Below are the code and all the weights of a small trained network. Each question names an input and a class and asks about switching units off, where a switched-off unit gives its printed mean instead of its output.

import numpy as np


def w(rows, s, z=0):
    codes = np.array(rows[::2]) - 128.0
    scale = np.full(codes.shape[1], s)
    scale[-1] = z or s
    return codes * scale


def norm(h):
    return h / np.sqrt((h * h).mean(-1, keepdims=True) + 1e-5)


def f(y):
    return y / 2 * (1 + np.tanh(0.7978845608 * (y + 0.044715 * y**3)))


def log_softmax(a):
    a = a - a.max(-1, keepdims=True)
    return a - np.log(np.exp(a).sum(-1, keepdims=True))


def net(x, mask):
    res = np.array(x, float).reshape(1, 6) / 4 @ E
    u = 0
    for l in range(4):
        y = f(norm(res) @ A[l][:, :-1].T + A[l][:, -1])
        res = res + np.where(mask[u : u + 15], y, B[l][:, -1]) @ B[l][:, :-1]
        u += 15
    return log_softmax(norm(res)[-1] @ U[:, :-1].T + U[:, -1])


A, B = {}, {}
E = w([
[46,87,130,145,174,56,178,122,48,29],'x0',
[133,127,128,130,128,128,126,127,126,127],'x1',
[123,106,97,115,67,73,69,214,175,81],'x2',
[164,87,124,205,117,120,176,80,223,75],'x3',
[107,206,125,194,70,158,125,142,121,83],'x4',
[136,145,82,98,1,83,187,57,121,169],'x5',
],0.0085)
A[0] = w([
[135,114,139,165,104,159,145,128,148,89,64],'L0N1',
[80,121,154,207,63,122,93,168,117,157,5],'L0N2',
[100,160,134,80,121,125,100,153,69,116,38],'L0N3',
[6,95,56,87,129,198,136,149,211,134,96],'L0N4',
[152,65,108,110,171,104,144,135,138,178,30],'L0N5',
[160,88,159,78,161,101,95,99,131,147,66],'L0N6',
[184,89,85,42,202,41,129,129,132,143,49],'L0N7',
[124,135,87,138,99,148,82,178,215,198,70],'L0N8',
[155,100,165,137,115,128,113,63,189,54,18],'L0N9',
[249,148,201,62,87,177,131,133,163,141,66],'L0N10',
[106,181,128,165,110,186,128,105,112,112,65],'L0N11',
[135,158,110,55,106,174,90,163,31,122,45],'L0N12',
[95,227,144,203,87,140,117,163,109,101,64],'L0N13',
[157,186,2,103,140,100,183,125,134,144,97],'L0N14',
[94,69,55,125,112,101,76,124,79,37,112],'L0N15',
],0.008,0.0031)
B[0] = w([
[90,174,79,102,160,97,105,102,141,142,146],'L0N1',
[152,85,92,150,129,145,94,137,131,129,140],'L0N2',
[81,212,124,109,170,74,164,164,114,127,183],'L0N3',
[187,121,159,139,164,114,131,216,148,118,132],'L0N4',
[69,124,25,131,154,160,116,119,126,147,169],'L0N5',
[65,108,65,131,95,171,115,185,116,152,175],'L0N6',
[79,114,47,166,125,132,75,115,116,151,231],'L0N7',
[165,121,190,159,111,123,143,179,95,194,252],'L0N8',
[195,220,95,93,220,56,172,159,120,186,180],'L0N9',
[64,144,178,184,126,144,136,161,155,175,254],'L0N10',
[98,72,101,124,145,179,135,156,122,161,166],'L0N11',
[199,244,80,79,177,61,177,103,191,165,233],'L0N12',
[59,56,2,146,157,154,111,145,116,196,232],'L0N13',
[94,145,163,91,116,149,37,121,158,49,174],'L0N14',
[156,95,177,147,125,92,141,183,70,172,251],'L0N15',
],0.0067,0.0035)
A[1] = w([
[152,38,162,54,119,129,192,146,136,157,39],'L1N1',
[136,142,151,138,189,160,120,152,130,102,91],'L1N2',
[122,133,166,152,175,160,69,150,116,125,78],'L1N3',
[104,85,114,102,142,122,100,136,159,137,21],'L1N4',
[151,146,158,175,150,128,72,188,122,73,16],'L1N5',
[190,194,83,133,154,111,106,108,150,95,119],'L1N6',
[124,168,132,123,2,110,156,103,93,104,102],'L1N7',
[112,90,77,152,135,125,145,139,103,137,152],'L1N8',
[129,130,156,147,147,164,116,49,101,115,38],'L1N9',
[79,129,145,94,145,206,135,63,108,139,118],'L1N10',
[136,90,145,108,80,85,82,175,114,136,4],'L1N11',
[121,119,154,119,110,96,84,170,149,104,77],'L1N12',
[144,125,190,127,103,161,58,127,171,145,26],'L1N13',
[96,118,131,120,128,104,125,121,101,83,21],'L1N14',
[109,115,183,148,119,59,79,92,72,79,52],'L1N15',
],0.0098,0.0022)
B[1] = w([
[56,207,54,170,105,131,86,107,93,119,148],'L1N1',
[128,153,104,31,99,133,106,11,132,113,203],'L1N2',
[108,172,169,30,65,162,80,64,181,14,217],'L1N3',
[185,6,67,101,169,134,107,88,123,133,144],'L1N4',
[88,124,106,68,75,124,132,91,163,74,195],'L1N5',
[92,113,116,85,212,96,214,158,134,127,151],'L1N6',
[119,95,145,41,192,140,46,71,170,74,255],'L1N7',
[42,74,235,168,114,233,114,134,158,116,245],'L1N8',
[151,86,68,71,128,139,197,219,69,162,174],'L1N9',
[230,62,103,84,61,163,200,230,108,86,240],'L1N10',
[225,38,86,93,98,174,210,142,121,79,210],'L1N11',
[186,160,88,93,76,204,249,134,89,75,174],'L1N12',
[71,148,212,197,110,146,123,120,98,135,202],'L1N13',
[118,178,204,254,77,123,70,71,165,189,155],'L1N14',
[101,158,239,158,85,183,151,130,157,163,188],'L1N15',
],0.0058,0.0034)
A[2] = w([
[168,157,96,73,125,161,57,129,197,111,158],'L2N1',
[77,103,210,149,147,56,180,122,76,106,72],'L2N2',
[125,106,65,206,137,116,174,83,214,116,90],'L2N3',
[132,158,163,87,120,108,75,141,80,138,71],'L2N4',
[81,152,2,212,122,147,115,129,122,137,156],'L2N5',
[153,148,129,129,106,143,98,172,137,84,117],'L2N6',
[100,121,155,124,152,154,104,165,114,96,71],'L2N7',
[197,154,188,126,171,196,184,80,33,146,86],'L2N8',
[176,126,125,118,86,59,80,197,112,92,107],'L2N9',
[126,82,116,87,36,78,97,38,104,193,111],'L2N10',
[132,130,90,62,166,74,77,71,138,38,102],'L2N11',
[143,102,170,188,181,91,181,111,224,98,123],'L2N12',
[135,116,127,104,110,54,81,226,142,121,4],'L2N13',
[96,206,60,154,81,171,94,103,99,77,163],'L2N14',
[177,97,98,156,98,114,126,184,128,93,85],'L2N15',
],0.0084,0.0031)
B[2] = w([
[106,99,170,172,187,95,166,70,141,117,254],'L2N1',
[177,124,215,226,88,105,67,115,159,230,230],'L2N2',
[86,171,20,56,140,90,75,159,101,158,211],'L2N3',
[126,206,106,124,102,67,140,137,169,92,160],'L2N4',
[40,71,102,126,214,115,31,216,76,128,210],'L2N5',
[139,29,175,117,125,97,175,120,138,151,155],'L2N6',
[162,150,134,73,104,90,126,28,153,190,156],'L2N7',
[149,84,81,154,15,151,238,202,138,88,242],'L2N8',
[149,76,60,178,84,137,240,84,110,94,184],'L2N9',
[143,90,205,58,255,182,84,111,167,76,220],'L2N10',
[148,167,185,114,132,190,117,84,150,165,195],'L2N11',
[132,212,71,32,97,15,81,164,78,119,222],'L2N12',
[110,107,87,123,82,116,184,142,152,133,185],'L2N13',
[61,25,153,90,169,150,58,99,110,85,184],'L2N14',
[109,121,97,84,144,183,253,75,27,182,155],'L2N15',
],0.0063,0.0039)
A[3] = w([
[186,138,151,87,138,143,109,65,123,47,96],'L3N1',
[137,254,41,68,142,56,113,185,105,141,53],'L3N2',
[163,92,95,151,36,157,196,136,93,91,100],'L3N3',
[96,128,173,249,100,96,115,73,56,95,92],'L3N4',
[131,128,230,189,149,35,151,165,24,149,110],'L3N5',
[84,52,153,78,118,80,151,74,87,90,146],'L3N6',
[128,153,228,84,162,135,129,76,175,57,37],'L3N7',
[176,150,128,173,185,157,205,101,100,147,139],'L3N8',
[109,186,140,112,179,115,168,151,102,153,129],'L3N9',
[236,115,74,191,191,91,105,90,176,105,159],'L3N10',
[147,231,61,115,187,40,141,130,127,133,101],'L3N11',
[88,92,60,147,151,183,74,115,61,141,98],'L3N12',
[138,83,101,100,131,191,104,117,129,245,129],'L3N13',
[201,134,78,93,108,136,216,178,86,101,191],'L3N14',
[190,183,181,224,59,177,91,166,181,197,4],'L3N15',
],0.0084,0.0028)
B[3] = w([
[101,111,148,104,157,236,117,136,170,112,163],'L3N1',
[113,202,135,120,69,96,105,43,46,68,238],'L3N2',
[193,78,107,184,134,151,172,143,123,109,214],'L3N3',
[193,130,144,161,220,105,132,159,151,254,174],'L3N4',
[164,218,169,169,145,106,101,125,153,147,196],'L3N5',
[144,183,134,129,143,162,123,160,155,208,206],'L3N6',
[148,127,131,93,120,158,146,50,225,102,194],'L3N7',
[148,46,87,133,120,43,141,112,123,39,156],'L3N8',
[151,139,65,104,77,59,141,99,138,126,169],'L3N9',
[61,189,80,134,106,119,45,114,89,93,134],'L3N10',
[133,234,161,85,69,93,143,117,64,70,212],'L3N11',
[116,68,56,144,115,103,46,154,94,131,199],'L3N12',
[71,116,122,176,154,71,97,155,105,84,230],'L3N13',
[109,92,98,153,74,153,193,146,120,31,254],'L3N14',
[185,167,194,198,174,40,134,120,119,222,202],'L3N15',
],0.0085,0.0062)
U = w([
[183,185,242,208,146,63,128,157,158,248,192],'0',
[111,249,115,71,73,48,130,116,68,80,112],'1',
[165,38,108,154,82,173,228,187,131,108,210],'2',
[42,68,103,125,174,135,19,185,105,178,110],'3',
[131,141,206,41,147,205,109,78,237,122,2],'4',
],0.012,0.0016)

Each question gives the input, the list of numbers given to net, and the class t.
The units are the neurons (one row each of A and B). Each row of codes is followed by its name. A weight is (code - 128) times the scale printed after its matrix; where a second scale follows, it is the last column's (A, B and U).
mask holds one flag per neuron, layer by layer. A switched-off neuron (its flag False) gives its mean, the last column of its row in B, instead of its output. The means were averaged over made-up inputs and are rounded, as every weight is.
A unit's drop is (log p(t) with every unit on - log p(t) with that unit switched off) / (log p(t) with every unit on - log p(t) with every unit switched off).
The circuit of an input: a set's keep is (log p(t) with only the set's units on - log p(t) with every unit switched off) / (log p(t) with every unit on - log p(t) with every unit switched off). Starting from the 12 units with the biggest drops (on a tie, the unit counted first), units are removed one at a time, each time the one whose removal leaves the highest keep (on an exact tie, the one counted first), for as long as the keep stays at least 0.8.
circuit, biggest first: the units of the circuit, biggest drop first
most important unit: the unit with the biggest drop
top k neurons: the k neurons with the biggest drops, biggest first
k most important neurons of layer l: the k neurons of layer l with the biggest drops, biggest first
input [-3,7,-4,-6,-6,-7], class 4: most important unit	L1N3
input [0,-2,7,4,-1,8], class 4: circuit, biggest first	[L1N7, L2N10]
input [-2,4,8,-3,-8,-8], class 2: circuit, biggest first	[L1N11, L1N12, L2N9]
input [6,-3,1,-7,-5,-6], class 1: circuit, biggest first	[L0N12, L2N4, L3N9]
input [7,4,-7,6,1,-4], class 0: top 3 neurons	[L2N2, L3N5, L0N12]
input [6,7,-5,7,4,-2], class 1: top 3 neurons	[L2N12, L0N9, L2N3]
input [5,-5,-8,-7,5,5], class 2: circuit, biggest first	[L2N8, L3N3]
input [4,-3,5,-4,-1,6], class 4: top 4 neurons	[L1N7, L2N10, L1N10, L0N8]
input [-7,-3,-1,-7,-8,3], class 3: top 2 neurons	[L0N7, L0N6]
input [-7,-1,5,2,4,-8], class 4: top 2 neurons	[L1N3, L1N5]
input [1,3,-7,1,-1,-7], class 2: 2 most important neurons of layer 2	[L2N8, L2N10]
input [-6,-4,6,-2,-6,7], class 4: top 3 neurons	[L2N10, L1N10, L0N13]
input [7,-3,6,0,-6,-7], class 0: top 2 neurons	[L0N15, L2N2]
input [-7,-8,6,-2,6,-1], class 0: circuit, biggest first	[L3N15]
input [-7,-6,0,8,-1,-4], class 1: top 2 neurons	[L2N12, L0N9]
input [-7,2,4,-8,-3,-8], class 1: 2 most important neurons of layer 1	[L1N8, L1N7]
input [5,-2,-7,3,-3,7], class 2: top 2 neurons	[L1N10, L1N9]
input [4,5,1,-8,4,-7], class 1: top 2 neurons	[L0N12, L0N3]
input [-5,-7,-6,6,-4,2], class 1: top 3 neurons	[L2N3, L2N12, L0N9]
input [0,7,5,-6,-3,-3], class 1: most important neuron of layer 0	[L0N12]
input [-1,-1,-3,-7,4,-6], class 1: 2 most important neurons of layer 0	[L0N12, L0N3]
input [-6,5,6,4,6,1], class 0: top 2 neurons	[L0N8, L3N15]
input [3,1,7,2,5,8], class 4: top 3 neurons	[L1N7, L2N10, L1N10]
input [3,5,-8,-7,1,5], class 2: top 2 neurons	[L2N8, L1N10]
input [6,1,8,-2,3,-8], class 2: top 2 neurons	[L0N15, L2N9]
input [7,-5,-2,7,-4,6], class 0: 2 most important neurons of layer 0	[L0N12, L0N15]
input [2,3,-1,5,4,7], class 4: most important unit	L1N7
input [-3,5,3,4,0,3], class 1: 2 most important neurons of layer 2	[L2N12, L2N2]
input [-6,6,5,-7,0,-2], class 1: 2 most important neurons of layer 0	[L0N12, L0N3]
input [2,8,7,-7,1,-7], class 1: 3 most important neurons of layer 0	[L0N12, L0N3, L0N15]
